Here is a tiny trained network, its code and every weight. The questions are about switching its units off for an input and a class, where a switched-off unit gives its printed mean instead of its output.

import numpy as np


def w(rows, s, z=0):
    codes = np.array(rows[::2]) - 128.0
    scale = np.full(codes.shape[1], s)
    scale[-1] = z or s
    return codes * scale


def norm(h):
    return h / np.sqrt((h * h).mean(-1, keepdims=True) + 1e-5)


def f(y):
    return np.maximum(y, 0)


def log_softmax(a):
    a = a - a.max(-1, keepdims=True)
    return a - np.log(np.exp(a).sum(-1, keepdims=True))


def net(x, mask):
    res = np.array(x, float).reshape(1, 7) / 4 @ E
    u = 0
    for l in range(2):
        y = f(norm(res) @ A[l][:, :-1].T + A[l][:, -1])
        res = res + np.where(mask[u : u + 4], y, B[l][:, -1]) @ B[l][:, :-1]
        u += 4
    return log_softmax(norm(res)[-1] @ U[:, :-1].T + U[:, -1])


A, B = {}, {}
E = w([
[132,141,140,62],'x0',
[128,76,69,171],'x1',
[197,78,71,127],'x2',
[72,41,169,69],'x3',
[48,113,3,81],'x4',
[202,146,147,27],'x5',
[101,145,179,116],'x6',
],0.0079)
A[0] = w([
[147,98,111,159,120],'L0N1',
[123,115,5,142,249],'L0N2',
[100,127,162,82,94],'L0N3',
[37,124,110,78,16],'L0N4',
],0.014,0.0015)
B[0] = w([
[112,131,105,57,165],'L0N1',
[125,183,112,39,255],'L0N2',
[133,98,155,145,171],'L0N3',
[36,10,138,150,189],'L0N4',
],0.012,0.0087)
A[1] = w([
[112,110,162,60,192],'L1N1',
[162,76,188,221,154],'L1N2',
[77,224,213,6,253],'L1N3',
[177,130,84,127,155],'L1N4',
],0.012,0.0023)
B[1] = w([
[133,43,132,95,207],'L1N1',
[65,221,140,33,180],'L1N2',
[159,102,107,255,254],'L1N3',
[184,120,54,53,158],'L1N4',
],0.01,0.0096)
U = w([
[195,131,191,162,56],'0',
[213,232,77,77,80],'1',
[71,142,93,61,131],'2',
[84,71,206,115,125],'3',
[64,254,206,151,120],'4',
[168,132,148,30,253],'5',
],0.018,0.0023)

Each question gives the input, the list of numbers given to net, and the class t.
The units are the neurons (one row each of A and B). Each row of codes is followed by its name. A weight is (code - 128) times the scale printed after its matrix; where a second scale follows, it is the last column's (A, B and U).
mask holds one flag per neuron, layer by layer. A switched-off neuron (its flag False) gives its mean, the last column of its row in B, instead of its output. The means were averaged over made-up inputs and are rounded, as every weight is.
A unit's drop is (log p(t) with every unit on - log p(t) with that unit switched off) / (log p(t) with every unit on - log p(t) with every unit switched off).
most important unit: the unit with the biggest drop
top k neurons: the k neurons with the biggest drops, biggest first
top k neurons in layer l: the k neurons of layer l with the biggest drops, biggest first
drop when u is switched off: that unit's drop, to one decimal
input [-2,-1,5,-6,-7,-4,-1], class 1: top 2 neurons => L0N4, L1N4
input [-6,-6,6,-2,-8,-6,7], class 4: top neuron => L1N2
input [-6,-4,1,5,-3,-6,-5], class 4: top 3 neurons in layer 1 => L1N2, L1N1, L1N4
input [-5,4,4,0,-3,-7,5], class 4: top 3 neurons in layer 1 => L1N1, L1N4, L1N2
input [8,5,-6,5,-6,6,-4], class 0: top 2 neurons => L0N4, L1N3
input [2,4,-6,1,-2,-3,2], class 4: top 2 neurons in layer 0 => L0N2, L0N1
input [-3,-3,-2,4,-5,-3,4], class 4: top 3 neurons in layer 0 => L0N2, L0N4, L0N1
input [-5,-5,4,1,1,4,5], class 3: top 3 neurons => L0N2, L1N1, L0N3
input [3,-5,6,-1,2,2,0], class 1: top 2 neurons => L0N4, L1N3
input [-2,0,-1,6,-3,-2,-5], class 5: top 2 neurons in layer 0 => L0N2, L0N4
input [-7,-6,8,1,-3,-4,-3], class 1: top 2 neurons => L0N4, L1N1
input [-5,-3,1,5,-6,2,8], class 4: top 2 neurons in layer 1 => L1N2, L1N4
input [7,8,7,-4,5,0,8], class 1: top 2 neurons in layer 0 => L0N2, L0N4
input [0,-8,4,2,-3,-3,-8], class 1: top neuron => L0N4
input [5,4,8,-2,-4,-5,3], class 1: top 2 neurons in layer 0 => L0N4, L0N3
input [6,-1,-6,-2,-4,1,1], class 0: drop when L1N3 is switched off => 0.4
input [8,6,6,1,-6,-8,-2], class 5: drop when L0N4 is switched off => 0.3
input [-3,-8,-1,2,6,-5,-2], class 3: drop when L1N2 is switched off => 0.1
input [3,-5,8,-1,-1,-5,-2], class 1: top 2 neurons => L0N4, L1N3
input [6,-8,-4,4,-3,4,2], class 3: most important unit => L1N1
input [-1,6,-7,4,-6,4,-3], class 4: top 2 neurons => L0N2, L1N2
